Below are the code and all the weights of a small trained network. Each question names an input and a class and asks about switching units off, where a switched-off unit gives its printed mean instead of its output.

import numpy as np


def w(rows, s, z=0):
    codes = np.array(rows[::2]) - 128.0
    scale = np.full(codes.shape[1], s)
    scale[-1] = z or s
    return codes * scale


def f(y):
    return y / 2 * (1 + np.tanh(0.7978845608 * (y + 0.044715 * y**3)))


def log_softmax(a):
    a = a - a.max(-1, keepdims=True)
    return a - np.log(np.exp(a).sum(-1, keepdims=True))


def net(x, mask):
    res = np.array(x, float).reshape(1, 3) / 4 @ E
    y = f(res @ A[0][:, :-1].T + A[0][:, -1])
    res = res + np.where(mask, y, B[0][:, -1]) @ B[0][:, :-1]
    return log_softmax(res[-1] @ U[:, :-1].T + U[:, -1])


A, B = {}, {}
E = w([
[188,132,129,193,198,254,132,129,124],'x0',
[78,132,103,153,99,142,82,231,216],'x1',
[207,75,12,75,150,146,57,100,134],'x2',
],0.013)
A[0] = w([
[172,138,197,83,157,110,167,61,23,186],'neuron 1',
[74,154,144,101,131,156,178,42,13,148],'neuron 2',
[152,140,184,42,198,124,185,77,71,204],'neuron 3',
[58,128,120,70,74,85,145,141,91,74],'neuron 4',
[109,111,139,51,27,28,112,110,148,6],'neuron 5',
[173,16,22,76,133,154,8,95,160,26],'neuron 6',
[116,143,166,138,88,155,60,226,249,188],'neuron 7',
[157,161,159,175,172,246,130,147,179,19],'neuron 8',
[152,86,136,203,160,211,138,146,113,124],'neuron 9',
[16,159,98,176,126,144,59,211,193,178],'neuron 10',
[69,207,195,212,86,130,233,126,139,101],'neuron 11',
[69,165,173,184,137,128,155,184,96,134],'neuron 12',
[108,153,135,192,107,110,193,127,117,69],'neuron 13',
[152,147,185,169,208,192,169,147,134,66],'neuron 14',
[17,146,151,102,89,63,101,88,136,62],'neuron 15',
[92,198,206,254,75,124,204,161,94,57],'neuron 16',
],0.0094,0.0021)
B[0] = w([
[128,155,160,210,206,37,62,111,174,233],'neuron 1',
[98,197,119,119,227,47,112,102,216,212],'neuron 2',
[134,126,183,217,108,97,52,94,184,215],'neuron 3',
[101,177,85,100,129,120,150,120,97,190],'neuron 4',
[26,145,80,83,91,167,142,78,78,214],'neuron 5',
[234,39,120,109,142,171,191,233,129,247],'neuron 6',
[136,173,161,232,208,43,65,65,162,247],'neuron 7',
[105,179,145,61,63,161,113,44,86,223],'neuron 8',
[41,205,81,55,141,132,121,86,87,208],'neuron 9',
[88,186,137,198,198,60,81,106,216,248],'neuron 10',
[173,17,128,121,129,138,162,197,143,253],'neuron 11',
[142,82,96,112,188,130,142,196,110,210],'neuron 12',
[93,58,142,128,121,131,167,184,117,174],'neuron 13',
[48,158,62,55,1,194,127,56,76,205],'neuron 14',
[95,172,70,39,68,186,168,80,79,207],'neuron 15',
[254,67,141,113,79,107,156,247,72,255],'neuron 16',
],0.0085,0.016)
U = w([
[114,177,178,222,197,84,82,121,190,240],'0',
[188,3,135,112,134,155,157,191,106,118],'1',
[66,201,109,59,73,170,127,95,64,5],'2',
],0.015,0.0014)

Each question gives the input, the list of numbers given to net, and the class t.
The units are the neurons (one row each of A and B). Each row of codes is followed by its name. A weight is (code - 128) times the scale printed after its matrix; where a second scale follows, it is the last column's (A, B and U).
mask holds one flag per neuron, in row order. A switched-off neuron (its flag False) gives its mean, the last column of its row in B, instead of its output. The means were averaged over made-up inputs and are rounded, as every weight is.
A unit's drop is (log p(t) with every unit on - log p(t) with that unit switched off) / (log p(t) with every unit on - log p(t) with every unit switched off).
The circuit of an input: a set's keep is (log p(t) with only the set's units on - log p(t) with every unit switched off) / (log p(t) with every unit on - log p(t) with every unit switched off). Starting from the 12 units with the biggest drops (on a tie, the unit counted first), units are removed one at a time, each time the one whose removal leaves the highest keep (on an exact tie, the one counted first), for as long as the keep stays at least 0.8.
circuit, biggest first: the units of the circuit, biggest drop first
top k neurons: the k neurons with the biggest drops, biggest first
drop of u: that unit's drop, to one decimal
input [-8,5,-5], class 2: circuit, biggest first -> neuron 15
input [-7,-7,7], class 0: top 2 neurons -> neuron 1; neuron 16
input [-5,-2,-6], class 1: top 2 neurons -> neuron 11; neuron 16
input [7,-6,-5], class 2: top 3 neurons -> neuron 14; neuron 7; neuron 8
input [8,-6,5], class 2: top 3 neurons -> neuron 14; neuron 9; neuron 7
input [6,-6,5], class 0: top 2 neurons -> neuron 1; neuron 3
input [4,5,-6], class 1: top 3 neurons -> neuron 16; neuron 11; neuron 1
input [-7,5,3], class 2: top 2 neurons -> neuron 5; neuron 15
input [-7,5,0], class 2: top 2 neurons -> neuron 15; neuron 5
input [1,-7,6], class 0: drop of neuron 1 -> 0.6
input [6,4,-8], class 1: drop of neuron 11 -> 0.3
input [6,0,-6], class 1: drop of neuron 16 -> 1.2
